Below is a small trained network, with its code and all its weights. Each question gives an input and a class and asks what happens when units are switched off, that is, made to give their printed mean instead of their output.

import numpy as np


def w(rows, s, z=0):
    codes = np.array(rows[::2]) - 128.0
    scale = np.full(codes.shape[1], s)
    scale[-1] = z or s
    return codes * scale


def f(y):
    return np.maximum(y, 0)


def log_softmax(a):
    a = a - a.max(-1, keepdims=True)
    return a - np.log(np.exp(a).sum(-1, keepdims=True))


def net(x, mask):
    res = np.array(x, float).reshape(1, 8) / 4 @ E
    y = f(res @ A[0][:, :-1].T + A[0][:, -1])
    res = res + np.where(mask, y, B[0][:, -1]) @ B[0][:, :-1]
    return log_softmax(res[-1] @ U[:, :-1].T + U[:, -1])


A, B = {}, {}
E = w([
[156,70,55,101,76,98,154,99,143,119],'x0',
[174,164,61,114,84,146,103,136,51,177],'x1',
[82,163,132,120,148,129,126,153,119,161],'x2',
[96,66,65,212,151,113,145,149,100,135],'x3',
[152,147,141,103,108,181,185,3,106,137],'x4',
[194,115,207,179,143,128,175,134,144,167],'x5',
[95,99,147,158,95,39,146,100,199,136],'x6',
[106,95,169,161,156,156,162,58,136,190],'x7',
],0.011)
A[0] = w([
[15,125,156,150,193,230,73,185,177,135,130],'n1',
[66,172,171,233,133,76,114,150,146,64,91],'n2',
[96,198,69,1,53,236,104,117,106,116,199],'n3',
[211,117,92,64,98,106,126,182,153,81,105],'n4',
[111,59,204,142,89,118,154,59,167,214,247],'n5',
[193,118,121,122,59,123,99,192,89,67,97],'n6',
[166,135,99,221,139,141,53,188,68,144,5],'n7',
[248,226,228,67,147,182,147,71,95,161,250],'n8',
[119,162,148,59,131,39,89,204,173,193,175],'n9',
],0.0083,0.0027)
B[0] = w([
[134,21,150,53,151,124,121,198,169,117,191],'n1',
[83,109,71,124,102,192,129,172,137,144,179],'n2',
[94,204,84,209,88,146,84,45,88,124,254],'n3',
[123,124,170,140,93,114,115,166,227,56,189],'n4',
[140,127,166,192,105,97,171,10,177,55,212],'n5',
[173,81,170,108,110,122,160,188,193,97,187],'n6',
[173,154,189,164,201,58,196,104,141,148,185],'n7',
[45,184,132,254,70,212,103,174,178,226,246],'n8',
[125,163,40,158,37,181,113,239,142,140,193],'n9',
],0.0083,0.015)
U = w([
[87,152,69,177,22,255,54,230,147,194,213],'0',
[150,129,201,187,61,80,198,75,203,103,109],'1',
[169,162,28,56,114,155,43,45,22,190,2],'2',
[166,31,187,41,85,113,161,239,196,60,59],'3',
],0.0074,0.0017)

Each question gives the input, the list of numbers given to net, and the class t.
The units are the neurons (one row each of A and B). Each row of codes is followed by its name. A weight is (code - 128) times the scale printed after its matrix; where a second scale follows, it is the last column's (A, B and U).
mask holds one flag per neuron, in row order. A switched-off neuron (its flag False) gives its mean, the last column of its row in B, instead of its output. The means were averaged over made-up inputs and are rounded, as every weight is.
A unit's drop is (log p(t) with every unit on - log p(t) with that unit switched off) / (log p(t) with every unit on - log p(t) with every unit switched off).
The circuit of an input: a set's keep is (log p(t) with only the set's units on - log p(t) with every unit switched off) / (log p(t) with every unit on - log p(t) with every unit switched off). Starting from all 9 units, units are removed one at a time, each time the one whose removal leaves the highest keep (on an exact tie, the one counted first), for as long as the keep stays at least 0.8.
units of the circuit, in order: the units of the circuit, biggest drop first
most important unit: the unit with the biggest drop
top k neurons: the k neurons with the biggest drops, biggest first
drop when u is switched off: that unit's drop, to one decimal
input [-5,8,-2,5,-1,3,-2,-5], class 1: units of the circuit, in order => [n7]
input [-3,-8,6,5,5,5,-3,-4], class 3: top 4 neurons => [n3, n1, n9, n8]
input [1,2,0,3,-5,-3,-3,6], class 3: units of the circuit, in order => [n8, n3]
input [6,2,-5,1,-2,-2,-6,0], class 1: units of the circuit, in order => [n8, n9]
input [6,5,-2,8,2,5,-8,6], class 1: units of the circuit, in order => [n7, n9]
input [5,-6,2,1,-6,-5,5,-8], class 3: top 3 neurons => [n8, n3, n4]
input [1,-6,5,-5,-1,6,-2,2], class 0: top 2 neurons => [n8, n7]
input [7,1,5,-2,-4,5,-2,-8], class 3: top 2 neurons => [n8, n6]
input [5,4,-5,1,-6,-6,8,7], class 1: top 2 neurons => [n8, n5]
input [-3,1,-1,1,-1,6,-1,4], class 1: top 2 neurons => [n5, n9]
input [2,-4,5,0,-5,-6,0,7], class 3: top 3 neurons => [n8, n1, n3]
input [2,-8,6,2,-7,-8,-5,7], class 3: top 2 neurons => [n1, n8]
input [0,-6,6,7,4,1,-5,-3], class 3: top 2 neurons => [n8, n3]
input [0,7,-4,8,6,-7,-5,-6], class 2: units of the circuit, in order => [n8]
input [-3,0,5,7,2,-4,8,1], class 1: top 3 neurons => [n8, n9, n5]
input [0,8,2,6,-1,4,3,-2], class 1: top 2 neurons => [n7, n8]
input [-8,-1,1,-7,5,4,8,-4], class 0: drop when n8 is switched off => 0.6
input [0,-4,-1,2,0,2,-4,-6], class 3: drop when n8 is switched off => 0.1
input [5,3,-4,6,5,-1,-4,-8], class 1: drop when n9 is switched off => 0.2
input [5,7,-5,5,-2,7,0,-4], class 3: most important unit => n3
input [-8,-1,-8,7,0,-5,1,-5], class 3: drop when n8 is switched off => 0.3
